Below is a small trained network, with its code and all its weights. Each question gives an input and a class and asks what happens when units are switched off, that is, made to give their printed mean instead of their output.

import numpy as np


def w(rows, s, z=0):
    codes = np.array(rows[::2]) - 128.0
    scale = np.full(codes.shape[1], s)
    scale[-1] = z or s
    return codes * scale


def norm(h):
    return h / np.sqrt((h * h).mean(-1, keepdims=True) + 1e-5)


def f(y):
    return np.maximum(y, 0)


def log_softmax(a):
    a = a - a.max(-1, keepdims=True)
    return a - np.log(np.exp(a).sum(-1, keepdims=True))


def net(x, mask):
    res = np.array(x, float).reshape(1, 5) / 4 @ E
    u = 0
    for l in range(2):
        y = f(norm(res) @ A[l][:, :-1].T + A[l][:, -1])
        res = res + np.where(mask[u : u + 11], y, B[l][:, -1]) @ B[l][:, :-1]
        u += 11
    return log_softmax(norm(res)[-1] @ U[:, :-1].T + U[:, -1])


A, B = {}, {}
E = w([
[143,124,152,121,168,203],'x0',
[74,127,37,136,247,111],'x1',
[125,132,129,127,130,129],'x2',
[148,169,171,149,153,108],'x3',
[35,64,204,118,158,127],'x4',
],0.012)
A[0] = w([
[145,102,48,165,180,80,87],'0.n0',
[152,182,85,37,104,79,104],'0.n1',
[85,93,84,64,220,128,77],'0.n2',
[86,149,112,90,79,11,2],'0.n3',
[145,193,220,219,201,85,66],'0.n4',
[96,66,80,70,80,187,95],'0.n5',
[135,134,176,219,170,102,77],'0.n6',
[144,175,192,191,148,46,115],'0.n7',
[99,159,143,190,136,224,60],'0.n8',
[35,124,177,148,105,73,196],'0.n9',
[98,45,57,56,79,129,56],'0.n10',
],0.011,0.0093)
B[0] = w([
[138,160,168,144,133,114,209],'0.n0',
[140,107,124,111,139,76,189],'0.n1',
[132,175,187,150,112,114,206],'0.n2',
[109,98,101,206,41,8,150],'0.n3',
[88,161,31,37,65,173,178],'0.n4',
[125,188,100,83,102,143,168],'0.n5',
[102,126,123,104,153,154,149],'0.n6',
[82,156,71,109,70,145,181],'0.n7',
[167,62,80,174,142,179,142],'0.n8',
[193,96,128,111,160,85,254],'0.n9',
[69,209,81,84,67,165,163],'0.n10',
],0.016,0.0075)
A[1] = w([
[215,144,86,157,110,112,156],'1.n0',
[110,109,190,181,55,151,5],'1.n1',
[84,134,74,192,189,114,2],'1.n2',
[43,149,80,97,94,190,122],'1.n3',
[109,142,144,187,151,213,85],'1.n4',
[191,164,91,194,163,138,138],'1.n5',
[155,114,147,102,47,124,96],'1.n6',
[149,65,124,204,175,248,59],'1.n7',
[60,169,88,174,201,105,104],'1.n8',
[7,56,184,87,147,115,95],'1.n9',
[122,150,101,67,100,230,124],'1.n10',
],0.016,0.0078)
B[1] = w([
[91,70,129,103,184,111,255],'1.n0',
[106,141,151,199,135,200,137],'1.n1',
[194,142,152,197,98,226,144],'1.n2',
[130,212,164,77,88,101,206],'1.n3',
[99,97,134,154,39,66,147],'1.n4',
[130,89,96,53,146,120,200],'1.n5',
[112,158,155,182,179,212,221],'1.n6',
[85,46,123,136,67,6,152],'1.n7',
[121,130,213,193,55,214,202],'1.n8',
[169,105,22,69,189,140,170],'1.n9',
[114,143,115,152,102,52,235],'1.n10',
],0.016,0.0099)
U = w([
[100,246,69,36,51,205,77],'0',
[221,122,209,232,102,222,106],'1',
[222,69,33,54,217,115,47],'2',
[91,125,164,111,130,101,254],'3',
[99,76,106,200,33,18,44],'4',
[188,158,127,130,130,96,41],'5',
],0.013,0.011)

Each question gives the input, the list of numbers given to net, and the class t.
The units are the neurons (one row each of A and B). Each row of codes is followed by its name. A weight is (code - 128) times the scale printed after its matrix; where a second scale follows, it is the last column's (A, B and U).
mask holds one flag per neuron, layer by layer. A switched-off neuron (its flag False) gives its mean, the last column of its row in B, instead of its output. The means were averaged over made-up inputs and are rounded, as every weight is.
A unit's drop is (log p(t) with every unit on - log p(t) with that unit switched off) / (log p(t) with every unit on - log p(t) with every unit switched off).
The circuit of an input: a set's keep is (log p(t) with only the set's units on - log p(t) with every unit switched off) / (log p(t) with every unit on - log p(t) with every unit switched off). Starting from the 12 units with the biggest drops (on a tie, the unit counted first), units are removed one at a time, each time the one whose removal leaves the highest keep (on an exact tie, the one counted first), for as long as the keep stays at least 0.8.
circuit, biggest first: the units of the circuit, biggest drop first
most important unit: the unit with the biggest drop
top k neurons: the k neurons with the biggest drops, biggest first
k most important neurons of layer l: the k neurons of layer l with the biggest drops, biggest first
drop of u: that unit's drop, to one decimal
input [7,4,-2,-7,5], class 0: most important unit => 0.n5
input [-8,8,6,8,8], class 0: top 2 neurons => (0.n4, 0.n7)
input [8,-3,4,-3,6], class 4: circuit, biggest first => (1.n7, 0.n8)
input [-1,-5,-5,-1,4], class 1: top 2 neurons => (1.n6, 1.n5)
input [6,-1,8,4,8], class 2: top 2 neurons => (1.n9, 0.n9)
input [-4,-2,-6,-7,6], class 0: 2 most important neurons of layer 0 => (0.n10, 0.n5)
input [0,-6,7,-7,6], class 0: circuit, biggest first => (1.n0, 1.n9)
input [8,-8,-3,-2,5], class 1: top 3 neurons => (1.n1, 1.n6, 1.n0)
input [-4,0,-3,-7,8], class 2: 2 most important neurons of layer 1 => (1.n9, 1.n8)
input [8,-1,-5,4,7], class 4: top 3 neurons => (1.n7, 0.n8, 0.n1)
input [-4,0,4,6,-7], class 2: 3 most important neurons of layer 0 => (0.n1, 0.n10, 0.n5)
input [6,4,-6,4,-5], class 3: 4 most important neurons of layer 0 => (0.n9, 0.n1, 0.n0, 0.n6)
input [3,-2,-5,0,-3], class 3: 2 most important neurons of layer 0 => (0.n9, 0.n0)
input [6,7,-7,4,5], class 1: circuit, biggest first => (1.n8)
input [-6,3,7,8,-3], class 0: 2 most important neurons of layer 0 => (0.n4, 0.n7)
input [0,-5,1,-6,4], class 0: top 2 neurons => (0.n10, 0.n5)
input [-6,3,-3,7,6], class 0: top 3 neurons => (0.n4, 0.n7, 1.n0)
input [-2,-4,4,0,3], class 1: top 2 neurons => (1.n6, 1.n5)
input [0,-5,-1,-3,-7], class 2: drop of 1.n8 => 0.3
input [4,0,-7,7,2], class 0: circuit, biggest first => (0.n4)
input [5,-4,-3,0,1], class 4: drop of 1.n7 => 0.4
input [6,0,-4,7,-1], class 0: drop of 0.n4 => 3.7
input [7,2,-2,3,-5], class 4: drop of 1.n7 => 0.2
